Below is a small trained network, with its code and all its weights. Each question gives an input and a target symbol and asks what happens when units are switched off, that is, made to give their printed mean instead of their output.

import numpy as np


def w(rows, s, z=0):
    codes = np.array(rows[::2]) - 128.0
    scale = np.full(codes.shape[1], s)
    scale[-1] = z or s
    return codes * scale


def norm(h):
    return h / np.sqrt((h * h).mean(-1, keepdims=True) + 1e-5)


def f(y):
    return y / 2 * (1 + np.tanh(0.7978845608 * (y + 0.044715 * y**3)))


def softmax(a):
    e = np.exp(a - a.max(-1, keepdims=True))
    return e / e.sum(-1, keepdims=True)


def log_softmax(a):
    a = a - a.max(-1, keepdims=True)
    return a - np.log(np.exp(a).sum(-1, keepdims=True))


def net(x, mask):
    ids = ['Ωαβζθλμτ'.index(c) for c in x.split()]
    T = len(ids)
    res = E[ids] + P[:T]
    r = norm(res)
    for j in range(2):
        rows = slice(4 * j, 4 * j + 4)
        q, k, v = (r @ M[0][rows].T for M in (Q, K, V))
        z = softmax(np.where(np.tri(T) > 0, q @ k.T / 4**0.5, -1e9)) @ v
        o = O[0][rows]
        res = res + np.where(mask[j], z, o[:, -1]) @ o[:, :-1]
    y = f(norm(res) @ A[0][:, :-1].T + A[0][:, -1])
    res = res + np.where(mask[2:10], y, B[0][:, -1]) @ B[0][:, :-1]
    return log_softmax(norm(res)[-1] @ U[:, :-1].T + U[:, -1])


Q, K, V, O, A, B = {}, {}, {}, {}, {}, {}
E = w([
[236,176,159,225,139],'Ω',
[199,125,48,181,127],'α',
[79,73,131,154,95],'β',
[146,141,15,243,188],'ζ',
[150,90,101,126,86],'θ',
[114,88,162,147,82],'λ',
[87,71,72,149,100],'μ',
[255,125,177,80,87],'τ',
],0.015)
P = w([
[141,179,44,75,141],'0',
[138,95,162,100,128],'1',
[145,42,239,134,242],'2',
[142,162,84,102,170],'3',
[132,105,139,119,66],'4',
[105,2,208,154,180],'5',
[145,180,72,84,175],'6',
[145,114,138,139,43],'7',
],0.013)
Q[0] = w([
[108,205,135,83,105],'h0',
[170,162,67,99,134],'h0',
[158,187,94,6,161],'h0',
[104,149,103,101,119],'h0',
[123,4,204,183,138],'h1',
[75,190,57,107,84],'h1',
[121,126,101,201,143],'h1',
[130,176,118,82,73],'h1',
],0.018)
K[0] = w([
[81,148,144,57,203],'h0',
[115,118,99,113,194],'h0',
[148,173,117,9,208],'h0',
[81,169,137,122,172],'h0',
[96,145,147,231,22],'h1',
[81,153,105,46,194],'h1',
[110,135,101,191,154],'h1',
[142,181,114,28,138],'h1',
],0.014)
V[0] = w([
[113,50,148,139,129],'h0',
[125,164,2,216,110],'h0',
[42,128,111,182,205],'h0',
[162,72,42,114,71],'h0',
[83,74,40,215,179],'h1',
[71,75,50,42,107],'h1',
[116,121,89,148,242],'h1',
[147,69,138,19,185],'h1',
],0.008)
O[0] = w([
[142,155,125,118,136,144],'h0',
[136,106,151,8,183,236],'h0',
[39,161,174,2,89,90],'h0',
[216,108,107,52,87,255],'h0',
[123,197,117,128,62,213],'h1',
[108,134,199,174,116,179],'h1',
[165,73,140,43,18,143],'h1',
[97,43,102,116,144,125],'h1',
],0.009,0.0094)
A[0] = w([
[133,121,96,150,198,91],'n0',
[150,142,81,121,188,172],'n1',
[169,90,120,67,189,55],'n2',
[114,153,108,142,56,51],'n3',
[154,119,147,113,120,74],'n4',
[6,139,29,81,135,86],'n5',
[100,117,189,155,189,187],'n6',
[176,116,157,148,94,251],'n7',
],0.016,0.0022)
B[0] = w([
[134,128,110,62,70,146],'n0',
[114,169,168,102,117,181],'n1',
[90,132,146,164,176,254],'n2',
[161,110,141,83,139,151],'n3',
[102,125,127,167,132,170],'n4',
[113,107,93,251,138,147],'n5',
[152,193,111,111,141,142],'n6',
[84,123,134,149,69,232],'n7',
],0.016,0.0094)
U = w([
[156,154,93,42,159,255],'Ω',
[122,23,171,120,197,194],'α',
[183,248,170,140,88,4],'β',
[90,86,213,45,61,67],'ζ',
[249,68,102,145,127,108],'θ',
[128,188,24,214,143,144],'λ',
[36,183,184,164,78,187],'μ',
[85,29,27,187,108,115],'τ',
],0.012,0.0038)

Each question gives the input, a string of symbols that net reads in full, and the target symbol t.
The units are the heads (4 rows each of Q, K, V and O) and the neurons (one row each of A and B). Each row of codes is followed by its name. A weight is (code - 128) times the scale printed after its matrix; where a second scale follows, it is the last column's (O, A, B and U).
mask holds one flag per unit, heads first, then neurons. A switched-off unit (its flag False) gives its mean, the last column of its rows in O or B, instead of its output. The means were averaged over made-up inputs and are rounded, as every weight is.
A unit's drop is (log p(t) with every unit on - log p(t) with that unit switched off) / (log p(t) with every unit on - log p(t) with every unit switched off).
The circuit of an input: a set's keep is (log p(t) with only the set's units on - log p(t) with every unit switched off) / (log p(t) with every unit on - log p(t) with every unit switched off). Starting from all 10 units, units are removed one at a time, each time the one whose removal leaves the highest keep (on an exact tie, the one counted first), for as long as the keep stays at least 0.8.
units of the circuit, in order: the units of the circuit, biggest drop first
most important unit: the unit with the biggest drop
top k neurons: the k neurons with the biggest drops, biggest first
heads that matter: for each layer, one digit per head in row order, 1 if its drop is at least 0.15 and else 0, layers parted by /
input θ τ α, target τ: units of the circuit, in order -> h0, h1
input θ μ ζ, target μ: units of the circuit, in order -> h0, n1
input μ α α α μ μ, target μ: most important unit -> h1
input μ θ α θ λ θ, target λ: units of the circuit, in order -> h0, h1
input μ α θ μ Ω λ θ, target α: heads that matter -> 01
input α Ω α θ Ω λ, target Ω: heads that matter -> 11
input μ α Ω θ λ α μ, target τ: heads that matter -> 01
input α θ Ω, target θ: units of the circuit, in order -> h0, h1
input α τ α θ μ β, target μ: units of the circuit, in order -> h1, n6
input ζ α β θ, target α: units of the circuit, in order -> n2, h1, n0
input α α α θ α μ α θ, target τ: units of the circuit, in order -> n1, h0
input θ μ θ, target μ: units of the circuit, in order -> h0, h1, n7
input μ μ μ θ θ β, target θ: top 3 neurons -> n6, n2, n0
input α Ω θ θ ζ α, target ζ: most important unit -> h1
input α α α β μ ζ, target μ: units of the circuit, in order -> h1, n1
input ζ θ β, target θ: units of the circuit, in order -> h0, n2
input μ θ β, target τ: heads that matter -> 10
input α ζ τ α λ, target λ: heads that matter -> 11
input α α β λ, target μ: top 2 neurons -> n7, n5
input α θ λ, target θ: most important unit -> h0
input θ α β μ Ω ζ, target Ω: heads that matter -> 01
input α λ ζ, target λ: heads that matter -> 10
input α Ω μ, target Ω: top 2 neurons -> n0, n6
